Here are made-up nodes, facts about them, and rows of numbers that follow some of those facts. Name the node behind each unnamed row.

How the nodes are related:
bofe Ω venebar; brasir Ω fligar; daplu Ω magres; deskore Ω rudraste; dostam Ω magres
dostam Ω zizar; drabem Ω vilubrun; drafi Ω nopil; drafi Ω drabem; draklos Ω flenen
draklos Ω magres; driplu Ω skivun; driplu Ω brasar; driplu Ω gumur; druflu Ω lastok
druflu Ω dostam; dukla Ω fuster; fafugrar Ω treskistem; flenen Ω mograsti; flestuzo Ω nosti
fligripor Ω kazul; fliza Ω zusom; gratoplek Ω lastok; gratoplek Ω rudraste; gumur Ω fuster
kidreplu Ω skivun; kitron Ω giper; kitron Ω fafugrar; kitron Ω venebar; klofle Ω trolun
klofle Ω pluvir; klofle Ω driplu; klufe Ω pluvir; klufe Ω plaskegrur; ledron Ω kliflik
lipim Ω zusom; lipim Ω magres; lofil Ω skivun; migur Ω fuster; mograsti Ω nosa
mograsti Ω surim; nepom Ω roflek; nepom Ω lastok; neve Ω rudraste; nobi Ω brasar
nopil Ω surim; nopil Ω rebaplil; nosa Ω skivun; nosa Ω fuster; nosa Ω lastok
nosti Ω plaskegrur; novir Ω dukla; patrus Ω vilubrun; plaskegrur Ω skapos; pledili Ω gumur
pledili Ω magres; plobuzar Ω fliza; pluvir Ω fostek; puston Ω treskistem; rasten Ω skivun
risku Ω mograsti; risku Ω nosti; roflek Ω figrus; sibe Ω drabem; steras Ω gratoplek
stevim Ω bofe; stevim Ω fafugrar; stevim Ω zizar; stiskilus Ω nosa; stiskilus Ω nepom
surak Ω mograsti; surim Ω brasar; surim Ω figrus; tefadre Ω gratoplek; tibri Ω surak
tibri Ω rasten; tibri Ω pledili; treskistem Ω skivun; treskistem Ω flofe; treskistem Ω gumur
tristu Ω nobi; trodrel Ω pledili; trolun Ω druflu; venebar Ω roflek; venebar Ω zusom
vilubrun Ω nepom; zefur Ω venebar; belatrak τ b; bepar τ f; bofe τ b
brasar τ a; brasir τ a; brigregri τ b; daplu τ d; davamil τ b
deskore τ c; dibon τ c; dostam τ a; drabem τ d; drafi τ e
draklos τ e; draza τ d; dreflur τ d; driplu τ e; drubre τ f
druflu τ f; dukla τ b; duston τ b; fafugrar τ b; figrus τ g
flabes τ d; flenen τ b; flestuzo τ c; fligar τ c; fligripor τ c
fliplubor τ f; fliza τ g; flofe τ a; flufe τ a; fostek τ f
fuster τ a; gamus τ a; giper τ a; gratoplek τ d; grifur τ c
gumavil τ e; gumur τ c; kazul τ a; kibra τ e; kidreplu τ a
kitron τ b; kliflik τ c; klofle τ a; klufe τ f; kluflik τ a
klutril τ d; kugur τ a; lastok τ c; ledron τ b; lipim τ a
lofil τ b; magres τ e; migur τ c; mograsti τ d; neklir τ a
nepom τ c; neve τ a; nobi τ a; nokli τ f; nopil τ a
nosa τ c; nosti τ c; novir τ b; patrus τ g; pipo τ f
plaskegrur τ c; pledili τ g; plobuzar τ e; pluvir τ b; pulem τ b
puston τ f; rasten τ a; rebaplil τ a; risku τ b; roflek τ a
rudra τ a; rudraste τ b; sepek τ f; sibe τ a; silok τ e
skapos τ c; skivun τ a; steras τ a; stevim τ a; stiskilus τ g
stosel τ a; surak τ b; surim τ c; tebri τ f; tefadre τ b
teklas τ e; tibri τ a; treskistem τ f; tristu τ a; trodrel τ a
trolun τ c; vanem τ a; venebar τ c; vilubrun τ b; zagul τ b
zanan τ b; zefur τ a; zetru τ a; zizar τ a; zusom τ c
belatrak γ trodrel; bepar γ steras; brasir γ flestuzo; brigregri γ bofe; davamil γ flenen
dibon γ drabem; drabem γ gamus; drafi γ gumavil; draklos γ klutril; draza γ flufe
dreflur γ zanan; driplu γ zetru; drubre γ plobuzar; druflu γ flabes; dukla γ stosel
duston γ neklir; fafugrar γ vilubrun; flabes γ rasten; flestuzo γ pulem; fligar γ kibra
fliplubor γ dreflur; flofe γ giper; flufe γ fligripor; fostek γ rudraste; fuster γ rebaplil
gamus γ teklas; giper γ stiskilus; gratoplek γ fuster; gumavil γ draza; kazul γ drubre
kibra γ kliflik; kidreplu γ zusom; kitron γ pluvir; klufe γ tristu; kluflik γ dukla
klutril γ kidreplu; kugur γ klufe; lipim γ gumur; lofil γ skivun; magres γ fostek
migur γ daplu; neklir γ roflek; nobi γ zefur; nopil γ druflu; nosa γ sibe
nosti γ magres; novir γ fafugrar; patrus γ fliza; pipo γ skapos; plaskegrur γ grifur
plobuzar γ kitron; pulem γ kugur; rebaplil γ draklos; roflek γ zagul; rudra γ pledili
rudraste γ silok; sepek γ tebri; sibe γ lastok; silok γ lofil; skapos γ davamil
skivun γ plaskegrur; steras γ brigregri; stosel γ dostam; surak γ nokli; tebri γ brasir
tefadre γ migur; tibri γ tefadre; treskistem γ brasar; tristu γ drafi; trodrel γ stevim
trolun γ dibon; vanem γ sepek; venebar γ duston; zagul γ trolun; zanan γ tibri
zefur γ patrus

Named rows:
steras: [  1  -9   6   2   4  -2   4  10   1  -4  -3  -7  10  14  -6 -18   6   0
   3  21 -19   0  -6  -6   3  -3  -7   3]
flufe: [ 15  12   6   4   1  15  -7   2   1 -10  10  -6   2  -4   9  -7  16   0
  11   9  -6  -3 -13   9  -3 -15  20 -25]
kugur: [  2  15  10  -7   0   9   3  -7   5  -9  -1   8   9  17   3   4  27   1
  -8   0   6   6 -14   6  -9 -21  14  -9]
nobi: [ 13 -11  -4   0  16   8  11  -6  -4  -9  -6 -16  11  10 -22 -32  -2  -6
 -17  -1  -3  -7   0  -4   5  11  35   1]
brasar: [ 10   0  -5   0  13   3   3   1  -3  -2  -3  -1  11   6  -7 -12  10  -2
 -16  -6   4   0  -1  11   7   0  14 -10]
rebaplil: [  3   6   4  12  10   5   2   3   0   5  -1   3   4   9   7   7   2   4
   2   0   5   6  -2   3  13 -12   2  -2]
rudraste: [ -4  11   1  -1   8  -3  -4  20   4   3   0  12   7   3   0 -19  20   2
   0  11 -22  -7  -5  11 -33  17 -15   3]
duston: [-16  -6  -9  -2  22   6  -7  10  -1 -15   4  27  13   6  10   3  19   2
   6   2  -4   4  -6   2  -2 -25   1  -8]
vilubrun: [ -8 -10   0   0  14  -5   3 -11   8  -1   0 -40  20  -3 -10  14  -5   5
   7  -7  16   4 -17 -33  -5 -10 -44 -14]
lofil: [ -1  22   0  12  11  -5 -15 -10   6  -7  -5  16  23  -4 -18 -31   4 -10
  13  10  -8  11   1 -14 -14  -1 -29 -15]
kitron: [  5  -7   7   2  12  -8  -7  15   0   0  -2  -5  25   5   1   1  -8  -4
   6   8  -9   0  -7 -15  -1 -27   3   5]
brigregri: [  1   5   2   5  12   0  -5   2  -3   3   2  13  12   1   5   4   9   2
   8  -1  -4   5  -7   1  -2 -14   8  -1]
tefadre: [ -3 -11   6   0  10  -5   3  11   4   8   0  -7  13   6  -3 -27  12  -1
   9  17 -11   0  -7 -14   4   3  -2  20]
migur: [  0 -17   5  10  16  -2   4 -17  11  16  -8   4   6  14  13 -17   8  -6
   3   7 -11  12 -10 -22   3   0  27 -13]
surim: [ 22 -19 -11  -6  12   5   6  -7  -4  -7 -15 -11  12   4 -13 -31 -17  -6
 -24   0  12  -4  -1  -5  -8   5  33   6]
zusom: [  3   7  -1   2   1 -15  -8  -6  -2   3   2   3  15  11  24 -15 -30  -1
   3  -3  -7   5  -3  -4   9 -29  11   2]
plaskegrur: [  3  25   7  17  16 -20  14 -16 -10   5   1   9  28   3  -8  16  15  -3
  -1  39 -18  -4   1 -18 -25 -10  -8 -18]
grifur: [ -2  27  -4  10  10  -6   4  -1  -4  -1  -3  12  19  -1  10 -11  -6  -2
  -3  13  -6  11  -2   2 -31   3 -22 -20]
trolun: [ -1 -23  -6   5   8  -2  -1   6  -1 -21   3   4  11  16   2  -3   2   0
  -4  25  -9   1  -7 -15  -6  -2 -14  -1]
klutril: [  4   8  -5   4   3 -11   3   1   3   6   3  13  17   7   5  -4   5   4
   3  -2  -7   7  -2  -1  12 -12  16  -5]
gratoplek: [ -2 -15   6  -1  -3   3  13  55  12   1  -3  -6  -5  10 -10 -55  16   6
  12  33 -19  -1  -7  -9   3   3 -16  17]
gumavil: [ 10  12   5   0   3  11 -10   3   1 -11  10   4   5  -2   5  -9  10   3
  -4   7   1   0 -16  -1  -8 -18  30 -24]
treskistem: [ -3   7   4  23   9  -7 -14 -16  16 -11   0  12  17  12 -19 -27  18 -12
   4  10  -5   9   0 -22   8 -22  12 -17]
puston: [ -2   1   3   9  12 -11  -5  -4   7  -5   1  -1  19   8  -9 -10   7  -6
  -1  18  -4   2  -3 -12   2 -18   8  -3]
patrus: [ -6  -6   4   5   6  -8   0  -8   4  -1   0 -25  16   8 -10  12  -2   4
   8   1  15   3  -6 -29   0  -2  -5 -16]

Which node is each row?
[-13  -6  -6   4  16   9  -5   0   0 -19   1  23  12  13   9   6  11   3
   0   5  -3   1  -4   7   7 -23   2 -19]	neklir
[ 17 -11  -4  -6  -2  -3 -10 -29   0   0 -24  14  12  -9 -11   6  -9   9
   6  24   2  12 -10  -7  -3 -13  23  13]	mograsti
[ -5 -13   2  -5  -1 -10  -8  -1   3  -1  -6  -9  16   1  -4   2  -6   1
   6   7   3   6  -8 -17   0  -4  -9 -14]	stiskilus
[  8  -6   0   3   9   1   3  -8  -2  -8 -11 -12  12   6 -15  -2  -6   2
  -5   6  -3  -1  -2 -10   3   0  26   2]	nopil
[  0  -1   4   3  11  -5  -8   9   1   0  -2  -2  14   9  -3  -4 -18   1
  -7  14 -10   5  -6 -15   2 -21  14 -11]	plobuzar
[ 11  -1   8  -8   2   9   9 -11   3 -15   1  -8   7   9 -15  -8   7  -6
  -8  10   1  -4 -15  -4  -6 -14  23  -6]	tristu
[ 22  -6   4   3   0   2  -4  -9   2 -11   8 -14   4  -5   1 -16   6  -4
   4  19  -4   0 -14  -7  -8 -19  19 -21]	fligripor
[  4   0   1  17   7   7 -10  10  -2 -17   3  18  19  21   9  26   4   5
 -13   5  -1   5 -13   2   3   7  -6  -3]	gamus
[ -1 -27  -8  -6  18  11  -3  17   4 -26 -10  -8  23   9   2  -1 -20  -3
 -12   1  -4  -6  -5 -11   1 -20   8  -4]	roflek
[  5  -1  -4   2   3   3  -4  16  -1  -2  -2   5  15   5   3 -10  -4   2
  -3  -5  10   0  -1   3  -7  -1  25  -6]	figrus
[ -1  -5   4   4  11  -2  -1 -15   3  -1  -3 -22  17  11 -10   5  -3   2
   1   5   0   1  -7 -17   1  -8  -5 -14]	sibe
[  3 -15  -7   9  12  -9   6 -11   8 -18   8 -18  31  14 -15  54  -6  11
  -2  -1  10   5 -14 -43  -2   7 -28 -16]	drabem
[  4   8   2  10  -3   0 -22 -22  13  -6  -4  10  15   7 -19 -31  10  -9
   3  12   1  13   2 -16  25 -22 -27 -16]	rasten
[  6  -2   9   4  11  -4  -7  10   4  -7  -7  -9  28   9   6   6 -28  -3
  -1   7 -13  -3  -4 -11   1 -25   7  -8]	zefur
[ -5 -21  -3  -1  20   0 -12  28   5 -30  -7   2  31  15  22   3 -52  -4
   3  10 -16  -7   1 -25  -8 -59  15  -3]	venebar
[-11 -15   3   1  -1  -5   0  13  11  -6  -2 -18  -2   8  -6 -39  -2   2
   5  22  -8   6  -9  -5  -2   4 -10   5]	druflu
[  1  12   0  10  -4  -6 -14 -26   8  -2  -5   2  10   8 -13 -29   3  -6
   7   2  -6   8  -2 -18  31 -22  -9  -7]	kidreplu
[ -5  43   2  18   4   3 -13 -12  10  -9  -6  34  23  -1  -9 -25  11  -7
   6   8  -3  12   5  -4 -10  -3 -31 -28]	skivun
[ -7 -16   9   0  11 -10  -4 -13  -6  -5   7 -18   0  16 -16 -16 -34  -1
  10  15  -5  18  -6   7  -4   1   1  -5]	dostam
[ -3  11  -3  21   2 -11   0  21   2   0  -3   2  -3  12   2  -1  10   3
   3  -4   1   5  -6   1   2 -20  29   2]	fliplubor
[  7  -7   4   3  15 -14   0  -3  -5   5   2   0  16   4  -8  -4  17  -3
  -3  15  -8  -3  -5 -11   4 -11  -1  -1]	pluvir
[  8  -5   3   5   2  -4 -14 -23  -7   2 -17  15  15  -7  -9  16  -9   8
  18  25  -1  12 -11 -12  -9  -9  24  24]	surak

The same nodes again, as new rows of numbers:
Known rows:
plaskegrur: [ 11   4  14  -9  -7  -1   6 -17  14  -1   4   9   3  -5]
zanan: [ -2   5   3   3   0  -1  -1  16   3   3   3  -4 -10 -10]
dreflur: [ 5  7 -1  1 -1  1  6 13  2  9  5 -8 -6 -2]
tibri: [  8  -6   6  -2  -5   5  -5 -18   2 -12   0 -14   7  14]
stosel: [-1  9  5  1  2  3 11 19 -2  5 10 -7 -3 -1]
duston: [  1  12  -2   1  -5  -9   5  18  -6   6  -4 -21   4 -27]
neklir: [  2  11   3   2  -4  -5  12  17  -7   3   0 -24   4 -23]
roflek: [ -3   1 -20  11   0 -16   1 -20 -13   6 -11  -5  13 -18]
neve: [ 14  -8  15  -1  -7 -14  15  -5 -23 -15 -10 -13  -1  14]
stiskilus: [  7  -4   6   8  -4 -15   7 -12 -17  -8 -15  -2   9  15]
giper: [-14  -4 -18   9   5   8  -7  -7  10   8   4   3   0  -4]
bofe: [-19  -7  -8  16   4  11 -13   3   3   7  -8   0  -5  -3]
drafi: [  5  -4 -30   5   5 -20  18  20  -1   1   4  -3  11   9]
pulem: [-12   0 -16 -11  -2   1  10  22   6  11  13  10 -17   0]
driplu: [ 11  -6   0 -10  -1   3  -7 -23   8 -11   1   1   6   6]
nokli: [-7  5 15  3  5  4  9 28 -1  9  1 -6 -5 -7]
pipo: [ -3   1   2  -6   3  -4   3  22   2   9   6  -1  -7 -12]
sibe: [  7   4 -16  14  -1 -33  12   1 -13   7  -7  -1  10  -4]
kluflik: [ 3  4 -2 -4  0 -5  6 12  4  7 10 -7 -7 -4]
fligripor: [-15   3   6   2   6  16  13  52   9  -8  15 -17   0  10]
fliza: [-23  -2   1  14   6   8  -1   8   2   7   3 -11  -2   1]
zusom: [-28   1   1  14  11  16  -8  -4   3   6  -8   9   2 -10]
daplu: [ -2  -4   4  11  -2  10  -5 -12   1  -7  -6 -10   4  11]
migur: [  5  -5  18  -3  -3   3  -4 -14  -1 -14  -8  -5   6   9]
treskistem: [ -5 -12   0  -7   3   9 -18 -16  13  -3   1   4   0   0]

Rows to name:
[ -4   1  25   2  -4  -3  19  12   4   7   0 -15  -8  -8]	grifur
[  1   0 -10  -5  -2  11 -12 -38   1  -5   0  22   3   2]	fuster
[  2   1  -1   5  -2   5 -11 -10   5  -6  -7   6   4   2]	flenen
[ 0 -6  4  3  0 -2  0 -7  0 -3  0 -9  6  9]	draklos
[-10   3 -11 -17  -1 -11  24  18  -2  17  13   1 -18   0]	brasir
[ 11   1  11   1  -4  -1 -10 -13 -22  -8 -20  13  -2   0]	rudraste
[ -1  10 -11   4   0   5  -6 -26   0   2  -4  30   8  -3]	brasar
[  3  -5   4  -3  -4   5 -14 -13   2  -6  -4   4   2   2]	dukla
[ 25 -13   1  -9  -9 -18  -2 -24 -16  -6 -15  -2  -5  14]	gratoplek
[-12   6  -6   7  12  26 -29 -17   1  -6  -3  16  12  -8]	magres
[ -4 -12   8  -2   2  10 -10  -3   8  -8  -3  -6   0   4]	puston
[-14 -14  -6  12   3   0 -13   8   5   2   1 -17  -3   1]	kitron
[  3   2 -11   7   0 -13  -2 -19  -1   0  -7  17  11  -5]	surim
[ -7 -11 -11   4   2  -1  -9  -6   9   1   7 -17  -3   4]	lipim
[ 13  -9  -1  -8  -2  -5 -11 -31  -3 -13  -8   8   6   8]	nosa
[  9  -5   2  -6  -4  -2 -13  -3   4 -10  -1   0  -3   3]	novir
[  4  -5  -5   5   0 -19   1 -20 -11  -1 -17   8   8   2]	nepom
[  7  -5   8  -4  -8   0 -12 -16   8  -9  -3  -5   0   4]	lofil

